Below are the code and all the weights of a small trained network. Each question names an input and a target symbol and asks about switching units off, where a switched-off unit gives its printed mean instead of its output.

import numpy as np


def w(rows, s, z=0):
    codes = np.array(rows[::2]) - 128.0
    scale = np.full(codes.shape[1], s)
    scale[-1] = z or s
    return codes * scale


def f(y):
    return y / 2 * (1 + np.tanh(0.7978845608 * (y + 0.044715 * y**3)))


def softmax(a):
    e = np.exp(a - a.max(-1, keepdims=True))
    return e / e.sum(-1, keepdims=True)


def log_softmax(a):
    a = a - a.max(-1, keepdims=True)
    return a - np.log(np.exp(a).sum(-1, keepdims=True))


def net(x, mask):
    ids = ['αβδλτψ'.index(c) for c in x.split()]
    T = len(ids)
    res = E[ids] + P[:T]
    r = res
    for j in range(2):
        rows = slice(4 * j, 4 * j + 4)
        q, k, v = (r @ M[0][rows].T for M in (Q, K, V))
        z = softmax(np.where(np.tri(T) > 0, q @ k.T / 4**0.5, -1e9)) @ v
        o = O[0][rows]
        res = res + np.where(mask[j], z, o[:, -1]) @ o[:, :-1]
    y = f(res @ A[0][:, :-1].T + A[0][:, -1])
    res = res + np.where(mask[2:6], y, B[0][:, -1]) @ B[0][:, :-1]
    return log_softmax(res[-1] @ U[:, :-1].T + U[:, -1])


Q, K, V, O, A, B = {}, {}, {}, {}, {}, {}
E = w([
[105,158,175,244,50,158,148],'α',
[159,104,136,96,135,214,252],'β',
[52,66,156,147,199,93,150],'δ',
[194,195,69,15,111,133,26],'λ',
[223,14,193,136,77,58,148],'τ',
[40,114,137,91,15,100,191],'ψ',
],0.011)
P = w([
[106,139,122,139,117,127,165],'0',
[117,163,255,79,143,127,140],'1',
[86,67,193,90,122,187,72],'2',
[187,199,92,147,137,44,242],'3',
[126,50,4,180,101,141,135],'4',
[151,129,230,92,107,112,199],'5',
[94,25,161,125,72,183,99],'6',
],0.0094)
Q[0] = w([
[155,145,10,99,98,126,116],'head 1',
[108,53,88,220,153,130,123],'head 1',
[127,166,91,47,133,166,119],'head 1',
[107,80,143,92,87,211,70],'head 1',
[106,117,172,129,148,185,76],'head 2',
[130,180,234,88,139,102,150],'head 2',
[119,192,100,182,189,83,111],'head 2',
[79,146,169,157,145,126,63],'head 2',
],0.013)
K[0] = w([
[102,68,211,140,125,198,132],'head 1',
[129,112,102,72,98,166,14],'head 1',
[104,51,173,186,131,113,183],'head 1',
[124,58,34,175,119,170,155],'head 1',
[115,74,61,168,139,114,151],'head 2',
[147,195,111,139,143,53,175],'head 2',
[91,101,245,138,131,134,180],'head 2',
[122,91,120,183,108,142,183],'head 2',
],0.012)
V[0] = w([
[49,125,134,202,106,90,148],'head 1',
[142,109,175,177,155,73,82],'head 1',
[78,100,126,86,78,2,84],'head 1',
[21,160,130,158,176,145,146],'head 1',
[135,87,116,79,203,117,130],'head 2',
[98,156,86,112,233,113,71],'head 2',
[167,121,185,141,110,101,80],'head 2',
[109,20,153,88,185,92,206],'head 2',
],0.0091)
O[0] = w([
[123,127,5,41,74,178,188,169],'head 1',
[129,23,220,135,43,239,165,73],'head 1',
[192,143,155,8,40,188,28,144],'head 1',
[99,96,41,45,87,69,197,176],'head 1',
[104,165,230,148,38,47,101,132],'head 2',
[145,61,169,74,12,43,167,47],'head 2',
[131,92,201,139,116,223,139,87],'head 2',
[1,251,169,134,81,89,62,253],'head 2',
],0.0068,0.0035)
A[0] = w([
[126,248,71,83,172,139,28,164],'neuron 1',
[246,147,205,222,70,206,128,160],'neuron 2',
[169,2,207,104,228,34,37,118],'neuron 3',
[121,57,111,109,95,179,246,255],'neuron 4',
],0.0048,0.0031)
B[0] = w([
[203,217,43,77,155,193,46,194],'neuron 1',
[185,69,162,123,106,190,109,175],'neuron 2',
[150,144,68,133,169,2,140,196],'neuron 3',
[103,62,101,99,132,123,194,254],'neuron 4',
],0.0074,0.0051)
U = w([
[132,63,107,123,196,181,191,9],'α',
[65,120,155,105,1,73,153,252],'β',
[198,181,59,61,125,152,58,151],'δ',
[83,179,113,186,200,61,115,164],'λ',
[187,93,123,108,117,79,108,28],'τ',
[121,147,195,167,106,227,84,126],'ψ',
],0.0068,0.0022)

Each question gives the input, a string of symbols that net reads in full, and the target symbol t.
The units are the heads (4 rows each of Q, K, V and O) and the neurons (one row each of A and B). Each row of codes is followed by its name. A weight is (code - 128) times the scale printed after its matrix; where a second scale follows, it is the last column's (O, A, B and U).
mask holds one flag per unit, heads first, then neurons. A switched-off unit (its flag False) gives its mean, the last column of its rows in O or B, instead of its output. The means were averaged over made-up inputs and are rounded, as every weight is.
A unit's drop is (log p(t) with every unit on - log p(t) with that unit switched off) / (log p(t) with every unit on - log p(t) with every unit switched off).
The circuit of an input: a set's keep is (log p(t) with only the set's units on - log p(t) with every unit switched off) / (log p(t) with every unit on - log p(t) with every unit switched off). Starting from all 6 units, units are removed one at a time, each time the one whose removal leaves the highest keep (on an exact tie, the one counted first), for as long as the keep stays at least 0.8.
units of the circuit, in order: the units of the circuit, biggest drop first
k most important neurons: the k neurons with the biggest drops, biggest first
heads that matter: for each layer, one digit per head in row order, 1 if its drop is at least 0.15 and else 0, layers parted by /
drop when u is switched off: that unit's drop, to one decimal
input α τ β β τ, target λ: units of the circuit, in order -> head 1; head 2
input λ δ β β, target α: units of the circuit, in order -> head 2; neuron 4
input δ β δ β λ λ, target λ: most important neuron -> neuron 2
input τ α λ λ, target α: units of the circuit, in order -> head 2; head 1
input δ δ α δ δ, target α: units of the circuit, in order -> head 2; head 1
input δ β δ ψ α, target β: units of the circuit, in order -> head 1; head 2
input α α α δ ψ δ α, target δ: units of the circuit, in order -> head 1; head 2
input α δ δ δ τ β ψ, target ψ: units of the circuit, in order -> head 1; head 2
input τ β λ λ, target λ: heads that matter -> 10
input δ ψ τ, target β: heads that matter -> 11
input ψ ψ β α τ ψ, target α: heads that matter -> 01
input β β α, target λ: heads that matter -> 10
input β δ λ λ, target β: units of the circuit, in order -> head 2; head 1
input α δ δ β β β δ, target λ: units of the circuit, in order -> head 1
input α ψ β β, target δ: units of the circuit, in order -> head 1; head 2; neuron 1
input λ λ δ λ ψ β δ, target λ: units of the circuit, in order -> head 1; neuron 3
input δ δ α β β τ, target λ: heads that matter -> 10
input α δ α ψ τ, target α: heads that matter -> 11
input δ δ ψ δ β, target δ: heads that matter -> 11
input λ λ β δ λ λ, target β: most important neuron -> neuron 1
input τ α ψ, target ψ: drop when neuron 3 is switched off -> 0.0
input α α δ α δ ψ, target α: drop when head 2 is switched off -> 0.9
input δ ψ λ δ τ, target τ: drop when head 2 is switched off -> 0.6
